arr = [-28.7 -19.7   0.4  49.8 -30.1 -10.8  -6.0  51.3]
arr[-8]: -28.7
arr[4]: -30.1
arr[3]: 49.8
arr[-2]: -6.0
arr[5]: -10.8
arr[1]: -19.7

x = [644 103 981 866 867 548 873 695 949 873 517 562 598 758 668]
x[0] = 644
x[13] = 758
x[9] = 873
x[12] = 598
x[8] = 949

m =
array([[ -0.6, -18.3,  36.3,   0.5,  19.3,   2.9,  -1.2,   4.2,  10.1,
          6.8,  26.4],
       [ -0.5,   7.8, -10.5,  -1.9, -12.8,  -1.2,  -0.4,  -4.4,  -0.7,
         -1.4, -10.8],
       [ -1.8, -11.7,  15.9, -13.2,  13.2,  -0.7,  -1.7,   1.1,   4.5,
          1.7,  25.4],
       [  5.2,   3.9,  -0.7,   6.7,   9.9, -13.1,   7.2,  -1.6, -11.7,
         -0.9,  -2.1],
       [  1.2, -19.7,   1.0,  -2.4,  44.9,   3.8,   2.2,  15.9,  -8.9,
         -1.4,  30.4],
       [  4.6,  -3.4,  23.8,  -9.5,  11.9, -22.0,   7.7,  -8.7,  -5.8,
          1.0,  19.7],
       [  6.6,  13.1,   0.3,  -1.6,  -5.0, -25.6,   9.9, -13.2, -13.3,
         -2.6,  -7.0],
       [ -6.9, -13.4,  27.9, -10.2,  -3.6,  10.8,  -7.3,   0.1,  20.1,
          5.9,  19.8],
       [ -3.2,   4.1,   0.1,  -1.5, -17.6,   5.2,  -3.5,  -3.7,   8.6,
          1.0,  -8.4],
       [ -3.9,  17.6,  -6.0,  -7.4,  -9.8,   7.5,  -4.6,   0.2,   6.2,
         -0.8,  -0.4],
       [  2.1,   1.2,  -3.1,   6.7,   4.2,  -0.6,   1.8,   2.0,  -3.9,
          0.1,  -4.2],
       [  0.1,   7.3,   2.8,  -9.4, -13.6, -11.1,   2.1, -10.6,  -0.4,
         -1.4,  -1.2],
       [  4.2,   3.6, -22.6,  -0.3,  15.8,  -7.9,   5.6,   3.8, -17.8,
         -6.0,  -0.5]])
m[-13, -11] -> -0.6
m[-9, 3] -> -2.4
m[:, -5] -> [-1.2, -0.4, -1.7, 7.2, 2.2, 7.7, 9.9, -7.3, -3.5, -4.6, 1.8, 2.1, 5.6]
m[:, -4] -> [4.2, -4.4, 1.1, -1.6, 15.9, -8.7, -13.2, 0.1, -3.7, 0.2, 2.0, -10.6, 3.8]
m[9, -5] -> -4.6
m[0, 5] -> 2.9
m[-5] -> [-3.2, 4.1, 0.1, -1.5, -17.6, 5.2, -3.5, -3.7, 8.6, 1.0, -8.4]
m[-8, -11] -> 4.6
m[0, 2] -> 36.3
m[9, 10] -> -0.4
m[-8, -2] -> 1.0
m[:, -2] -> [6.8, -1.4, 1.7, -0.9, -1.4, 1.0, -2.6, 5.9, 1.0, -0.8, 0.1, -1.4, -6.0]
m[:, 5] -> [2.9, -1.2, -0.7, -13.1, 3.8, -22.0, -25.6, 10.8, 5.2, 7.5, -0.6, -11.1, -7.9]
m[-5, -5] -> -3.5
m[4] -> [1.2, -19.7, 1.0, -2.4, 44.9, 3.8, 2.2, 15.9, -8.9, -1.4, 30.4]
m[10] -> [2.1, 1.2, -3.1, 6.7, 4.2, -0.6, 1.8, 2.0, -3.9, 0.1, -4.2]
m[:, -7] -> [19.3, -12.8, 13.2, 9.9, 44.9, 11.9, -5.0, -3.6, -17.6, -9.8, 4.2, -13.6, 15.8]
m[-10, 9] -> -0.9
m[11, 8] -> -0.4
m[10, 10] -> -4.2
m[-11, -9] -> 15.9
m[:, -9] -> [36.3, -10.5, 15.9, -0.7, 1.0, 23.8, 0.3, 27.9, 0.1, -6.0, -3.1, 2.8, -22.6]
m[2, -8] -> -13.2
m[:, 3] -> [0.5, -1.9, -13.2, 6.7, -2.4, -9.5, -1.6, -10.2, -1.5, -7.4, 6.7, -9.4, -0.3]
m[12] -> [4.2, 3.6, -22.6, -0.3, 15.8, -7.9, 5.6, 3.8, -17.8, -6.0, -0.5]
m[10, -6] -> -0.6
m[:, 0] -> [-0.6, -0.5, -1.8, 5.2, 1.2, 4.6, 6.6, -6.9, -3.2, -3.9, 2.1, 0.1, 4.2]
m[1, 4] -> -12.8
m[-13] -> [-0.6, -18.3, 36.3, 0.5, 19.3, 2.9, -1.2, 4.2, 10.1, 6.8, 26.4]
m[11, 5] -> -11.1
m[-8, -1] -> 19.7
m[3, -5] -> 7.2

M = [  7.9 -20.3  -8.6   4.0 -22.3 -33.2 -56.2 -15.6 -33.1]
M[0]	7.9
M[4]	-22.3
M[2]	-8.6
M[7]	-15.6
M[6]	-56.2
M[5]	-33.2
M[1]	-20.3

data =
[[7 7 7 8 7 8]
 [8 8 6 7 7 7]
 [7 8 7 8 7 8]
 [2 4 9 2 5 3]
 [8 8 8 8 6 8]
 [8 8 8 8 5 7]
 [7 7 7 7 7 7]
 [6 8 6 7 7 6]
 [4 4 8 5 5 4]
 [5 6 9 5 5 6]
 [4 4 9 4 5 5]]
data[0][0] -> 7
data[9][4] -> 5
data[7][4] -> 7
data[10][0] -> 4
data[10][3] -> 4
data[0][3] -> 8
data[:, 0] -> [7, 8, 7, 2, 8, 8, 7, 6, 4, 5, 4]
data[5][3] -> 8
data[10][4] -> 5
data[1][1] -> 8
data[1] -> [8, 8, 6, 7, 7, 7]
data[:, 5] -> [8, 7, 8, 3, 8, 7, 7, 6, 4, 6, 5]
data[1][2] -> 6
data[2][1] -> 8
data[3] -> [2, 4, 9, 2, 5, 3]
data[:, 2] -> [7, 6, 7, 9, 8, 8, 7, 6, 8, 9, 9]
data[2][3] -> 8
data[:, 4] -> [7, 7, 7, 5, 6, 5, 7, 7, 5, 5, 5]
data[4][0] -> 8
data[0][2] -> 7
data[:, 1] -> [7, 8, 8, 4, 8, 8, 7, 8, 4, 6, 4]
data[0][5] -> 8
data[:, 3] -> [8, 7, 8, 2, 8, 8, 7, 7, 5, 5, 4]
data[8][2] -> 8
data[3][0] -> 2
